[[ 26 -10  12  17  15  17]
 [ 11 -19  -8  36  -1 -15]
 [ 12  13  41  11   6 -19]
 [  8  26  -4 -21 -32 -33]
 [ 32  33  68  73   2   1]
 [ 25  42  23 -16  21  35]
 [  0  -6  15 -14 -16  27]
 [ 15 -10 -26   5  29  48]
 [ 19 -45  11   2  -5 -22]
 [-22  10 -10 -24 -36  -4]
 [-13  39  10  -7 -12  -2]
 [ 22   2 -20  66  -2  35]]
->
[[ 26  12  15]
 [ 11  -8  -1]
 [ 12  41   6]
 [  8  -4 -32]
 [ 32  68   2]
 [ 25  23  21]
 [  0  15 -16]
 [ 15 -26  29]
 [ 19  11  -5]
 [-22 -10 -36]
 [-13  10 -12]
 [ 22 -20  -2]]

[[ 15 -13   9  37  40  15  34   1  -5  37   0  19  46  68 -23]
 [ 15  -9 -19  -9  31   0  -4   1   0  25   4  27 -12 -57 -23]
 [ 28  -3 -16  -8   5 -12 -17   8  -1   1  11  35 -20 -15  11]
 [ 32  17  18   7 -21  -8  -1  17  11 -14   1  54  -5   6  10]
 [  6   3  -4   2  18  -7  25   8 -17  -1   9  -5  13  16  -4]
 [-12   2  -3   1 -19 -18   3   9   5 -12   9   1  -7  -8  37]]
->
[[ 15   9  40  34  -5   0  46 -23]
 [ 15 -19  31  -4   0   4 -12 -23]
 [ 28 -16   5 -17  -1  11 -20  11]
 [ 32  18 -21  -1  11   1  -5  10]
 [  6  -4  18  25 -17   9  13  -4]
 [-12  -3 -19   3   5   9  -7  37]]

[[ 49 -26]
 [  8 -72]
 [-43  66]
 [  8  76]
 [-38  46]
 [ 54 -16]]
->
[[ 49]
 [  8]
 [-43]
 [  8]
 [-38]
 [ 54]]

[[ 42  36   6  75 -19 -40  54 -19  29]
 [-44  10 -10 -88 -22 -74 -67   1   5]]
->
[[ 42   6 -19  54  29]
 [-44 -10 -22 -67   5]]

[[ 15  69 -11 -65 -76  10  43 -80  66 -74   5  -8 -68  82  -5]
 [ 78 -52 -77  27 -22   6  24  72 -35 -61 -76  83 -41 -80  -8]
 [  4  61  16 -26 -61  61  74  85  65  60  59 -36  26  81  76]
 [ 84  73   7   0  44 -85 -82  44  53  56  60  -6  18   5 -61]]
->
[[ 15 -11 -76  43  66   5 -68  -5]
 [ 78 -77 -22  24 -35 -76 -41  -8]
 [  4  16 -61  74  65  59  26  76]
 [ 84   7  44 -82  53  60  18 -61]]

[[ -2  24  32  -9 -16 -65 -25  29 -35]
 [  8  18  -3 -32 -20 -16 -18 -48  21]
 [-23  79  41 -37 -60 -57 -65  35   0]
 [ 16 -14  73  23  35   0  25   1  21]]
->
[[ -2  32 -16 -25 -35]
 [  8  -3 -20 -18  21]
 [-23  41 -60 -65   0]
 [ 16  73  35  25  21]]
---
[[-28   4  10  34 -29   7]
 [ 16  16  19   8  19 -14]
 [-23  -4   3  28 -24  -6]
 [ 34 -42  -7 -20  16  -5]
 [  4 -25 -11 -21   7   2]
 [  8  37 -18   6  16 -22]
 [-13 -10   7  30  -7   8]
 [ -3  66 -10  -1   1  -3]
 [ 10  31  23 -20  -8 -12]
 [  6  -3 -16 -35  -5  -6]
 [ -7   2 -12   6  -7   2]]
->
[[-28   4  10  34 -29   7]
 [-23  -4   3  28 -24  -6]
 [-13 -10   7  30  -7   8]
 [ -7   2 -12   6  -7   2]
 [ -3  66 -10  -1   1  -3]
 [  4 -25 -11 -21   7   2]
 [  6  -3 -16 -35  -5  -6]
 [  8  37 -18   6  16 -22]
 [ 10  31  23 -20  -8 -12]
 [ 16  16  19   8  19 -14]
 [ 34 -42  -7 -20  16  -5]]

[[ 22 -53   3]
 [ -6 -29  12]
 [-52  21  30]
 [ -1  10 -21]
 [ 70  -7  20]
 [ 35 -21   1]]
->
[[-52  21  30]
 [ -6 -29  12]
 [ -1  10 -21]
 [ 22 -53   3]
 [ 35 -21   1]
 [ 70  -7  20]]

[[ 46  30]
 [ 70  18]
 [-23 -22]
 [-69 -63]
 [ 25 -47]
 [-45   9]
 [ 23   8]
 [ 58  27]
 [-10 -73]
 [ 13  36]
 [-13 -29]]
->
[[-69 -63]
 [-45   9]
 [-23 -22]
 [-13 -29]
 [-10 -73]
 [ 13  36]
 [ 23   8]
 [ 25 -47]
 [ 46  30]
 [ 58  27]
 [ 70  18]]

[[-23   8 -20 -32 -16 -31  -3  -8   2 -10]
 [ -6 -43 -27 -50 -15  23  32 -68  40 -58]
 [ 28 -25 -14  10   8 -47  -2  -7   8 -15]
 [ -3  -4 -50 -14 -38  -7   1  -5 -37  -2]
 [  4  27 -29  -8 -24  28   4  11 -13  27]
 [  3 -11  -9 -14 -24 -28 -20 -30  -1 -17]]
->
[[-23   8 -20 -32 -16 -31  -3  -8   2 -10]
 [ -6 -43 -27 -50 -15  23  32 -68  40 -58]
 [ -3  -4 -50 -14 -38  -7   1  -5 -37  -2]
 [  3 -11  -9 -14 -24 -28 -20 -30  -1 -17]
 [  4  27 -29  -8 -24  28   4  11 -13  27]
 [ 28 -25 -14  10   8 -47  -2  -7   8 -15]]

[[-25  18]
 [  8 -31]
 [-28 -36]
 [  4  31]
 [-63 -30]
 [ 12  32]]
->
[[-63 -30]
 [-28 -36]
 [-25  18]
 [  4  31]
 [  8 -31]
 [ 12  32]]

[[ 82 -25]
 [-90   5]
 [ 86 -42]
 [ -2   6]
 [ 25 -12]
 [  2  -8]
 [-19  23]]
->
[[-90   5]
 [-19  23]
 [ -2   6]
 [  2  -8]
 [ 25 -12]
 [ 82 -25]
 [ 86 -42]]

[[-36  -3  72]
 [ 19  10 -60]
 [ 17 -18 -51]
 [ 40  -7 -23]
 [ 52  16 -41]
 [ 25  16  -2]
 [-70   5  33]
 [ -8 -37 -25]
 [ 63  15  28]
 [ 16  -5 -39]
 [ 86   3   8]]
->
[[-70   5  33]
 [-36  -3  72]
 [ -8 -37 -25]
 [ 16  -5 -39]
 [ 17 -18 -51]
 [ 19  10 -60]
 [ 25  16  -2]
 [ 40  -7 -23]
 [ 52  16 -41]
 [ 63  15  28]
 [ 86   3   8]]
